Below are the code and all the weights of a small trained network. Each question names an input and a class and asks about switching units off, where a switched-off unit gives its printed mean instead of its output.

import numpy as np


def w(rows, s, z=0):
    codes = np.array(rows[::2]) - 128.0
    scale = np.full(codes.shape[1], s)
    scale[-1] = z or s
    return codes * scale


def f(y):
    return np.maximum(y, 0)


def log_softmax(a):
    a = a - a.max(-1, keepdims=True)
    return a - np.log(np.exp(a).sum(-1, keepdims=True))


def net(x, mask):
    res = np.array(x, float).reshape(1, 7) / 4 @ E
    y = f(res @ A[0][:, :-1].T + A[0][:, -1])
    res = res + np.where(mask, y, B[0][:, -1]) @ B[0][:, :-1]
    return log_softmax(res[-1] @ U[:, :-1].T + U[:, -1])


A, B = {}, {}
E = w([
[126,131,125,129,127,126,130,125,124],'x0',
[205,125,104,209,158,173,149,144,207],'x1',
[82,124,211,91,230,205,111,126,151],'x2',
[2,117,162,229,127,76,207,141,172],'x3',
[191,139,244,44,85,49,193,128,230],'x4',
[151,118,73,85,205,120,252,130,66],'x5',
[134,127,191,153,22,239,203,140,67],'x6',
],0.0044)
A[0] = w([
[134,127,150,141,86,166,156,138,96,66],'N0',
[157,131,166,105,132,104,136,127,160,78],'N1',
[145,126,177,90,116,109,161,132,159,61],'N2',
[170,125,57,184,51,84,125,129,143,98],'N3',
[118,136,180,163,50,127,3,132,184,53],'N4',
[146,133,87,134,63,66,139,140,109,78],'N5',
[217,127,117,205,157,180,157,135,232,96],'N6',
[195,142,109,76,122,157,90,135,102,43],'N7',
[35,141,148,200,127,69,193,129,169,32],'N8',
[229,138,111,54,122,152,68,120,119,65],'N9',
[87,127,66,191,150,179,81,132,70,10],'N10',
[148,117,109,128,91,79,143,113,119,110],'N11',
[40,131,159,28,86,71,113,127,66,106],'N12',
[84,123,209,99,222,200,108,133,171,57],'N13',
[138,135,174,103,109,89,148,124,151,73],'N14',
[183,124,200,85,94,81,171,137,188,66],'N15',
[122,133,88,109,207,18,65,130,171,42],'N16',
[156,140,91,86,189,112,234,126,92,48],'N17',
[133,130,182,139,46,208,186,130,85,50],'N18',
],0.013,0.011)
B[0] = w([
[156,116,128,111,120,146,110,128,177,157],'N0',
[104,146,94,144,144,148,106,126,118,170],'N1',
[99,116,74,123,123,151,109,121,118,175],'N2',
[115,181,178,76,142,146,122,133,105,203],'N3',
[154,81,87,107,152,109,255,125,103,222],'N4',
[121,150,162,75,149,158,109,122,103,170],'N5',
[213,131,132,164,123,77,74,131,85,236],'N6',
[73,68,173,154,115,124,110,118,129,167],'N7',
[69,46,210,182,86,129,125,127,121,197],'N8',
[68,91,194,181,99,120,132,136,136,220],'N9',
[80,109,15,121,115,154,78,125,80,173],'N10',
[116,163,149,100,132,139,128,137,114,171],'N11',
[214,137,138,172,142,81,85,133,84,254],'N12',
[107,168,190,27,131,140,120,125,88,218],'N13',
[102,124,86,124,130,149,106,117,110,174],'N14',
[85,141,47,139,118,172,107,137,97,245],'N15',
[175,114,107,92,97,164,110,125,241,223],'N16',
[146,95,106,97,141,108,244,123,95,204],'N17',
[156,112,119,96,126,122,102,123,250,211],'N18',
],0.03,0.0059)
U = w([
[81,134,39,140,122,173,92,112,102,101],'0',
[74,82,190,176,90,118,132,116,139,104],'1',
[174,128,113,99,107,149,118,115,230,103],'2',
[146,105,100,106,155,102,233,111,105,102],'3',
[131,160,128,134,133,128,129,127,129,251],'4',
[117,192,174,64,150,149,116,115,101,109],'5',
[192,150,122,168,132,76,82,132,95,105],'6',
[91,254,126,221,192,103,171,141,178,122],'7',
],0.0079,0.021)

Each question gives the input, the list of numbers given to net, and the class t.
The units are the neurons (one row each of A and B). Each row of codes is followed by its name. A weight is (code - 128) times the scale printed after its matrix; where a second scale follows, it is the last column's (A, B and U).
mask holds one flag per neuron, in row order. A switched-off neuron (its flag False) gives its mean, the last column of its row in B, instead of its output. The means were averaged over made-up inputs and are rounded, as every weight is.
A unit's drop is (log p(t) with every unit on - log p(t) with that unit switched off) / (log p(t) with every unit on - log p(t) with every unit switched off).
The circuit of an input: a set's keep is (log p(t) with only the set's units on - log p(t) with every unit switched off) / (log p(t) with every unit on - log p(t) with every unit switched off). Starting from the 12 units with the biggest drops (on a tie, the unit counted first), units are removed one at a time, each time the one whose removal leaves the highest keep (on an exact tie, the one counted first), for as long as the keep stays at least 0.8.
units of the circuit, in order: the units of the circuit, biggest drop first
unit that matters most: the unit with the biggest drop
top k neurons: the k neurons with the biggest drops, biggest first
drop of u: that unit's drop, to one decimal
input [-4,-1,-5,-5,1,8,5], class 3: units of the circuit, in order : (N17)
input [-1,-5,-8,-2,-4,-1,0], class 5: units of the circuit, in order : (N3; N5)
input [-4,6,-7,-1,-6,4,-2], class 5: top 4 neurons : (N3; N12; N15; N5)
input [8,7,-5,-8,6,-3,-1], class 1: top 2 neurons : (N9; N7)
input [-2,-8,-1,2,0,7,1], class 6: top 3 neurons : (N12; N4; N13)
input [-6,-3,7,-8,7,8,0], class 1: top 4 neurons : (N9; N7; N4; N10)
input [-4,3,3,6,-6,-6,6], class 0: top 3 neurons : (N10; N16; N9)
input [-3,8,-2,6,1,2,-8], class 2: top 3 neurons : (N16; N12; N9)
input [0,-2,-5,1,7,-6,-8], class 2: top 2 neurons : (N16; N10)
input [-5,-7,1,6,7,7,5], class 0: top 2 neurons : (N15; N2)
input [-3,-5,-2,5,-1,-2,-5], class 1: top 2 neurons : (N8; N6)
input [7,-8,5,0,3,1,-6], class 6: top 2 neurons : (N12; N18)
input [-3,-2,-3,-8,1,-8,2], class 1: top 3 neurons : (N9; N7; N17)
input [-1,-6,8,0,1,7,-3], class 5: unit that matters most : N13
input [8,-8,-1,-6,8,-3,4], class 0: drop of N2 : 0.2
input [-1,-5,-6,3,8,3,3], class 0: drop of N0 : 0.0
input [-4,7,-2,-3,-5,-4,-8], class 2: drop of N12 : 0.2
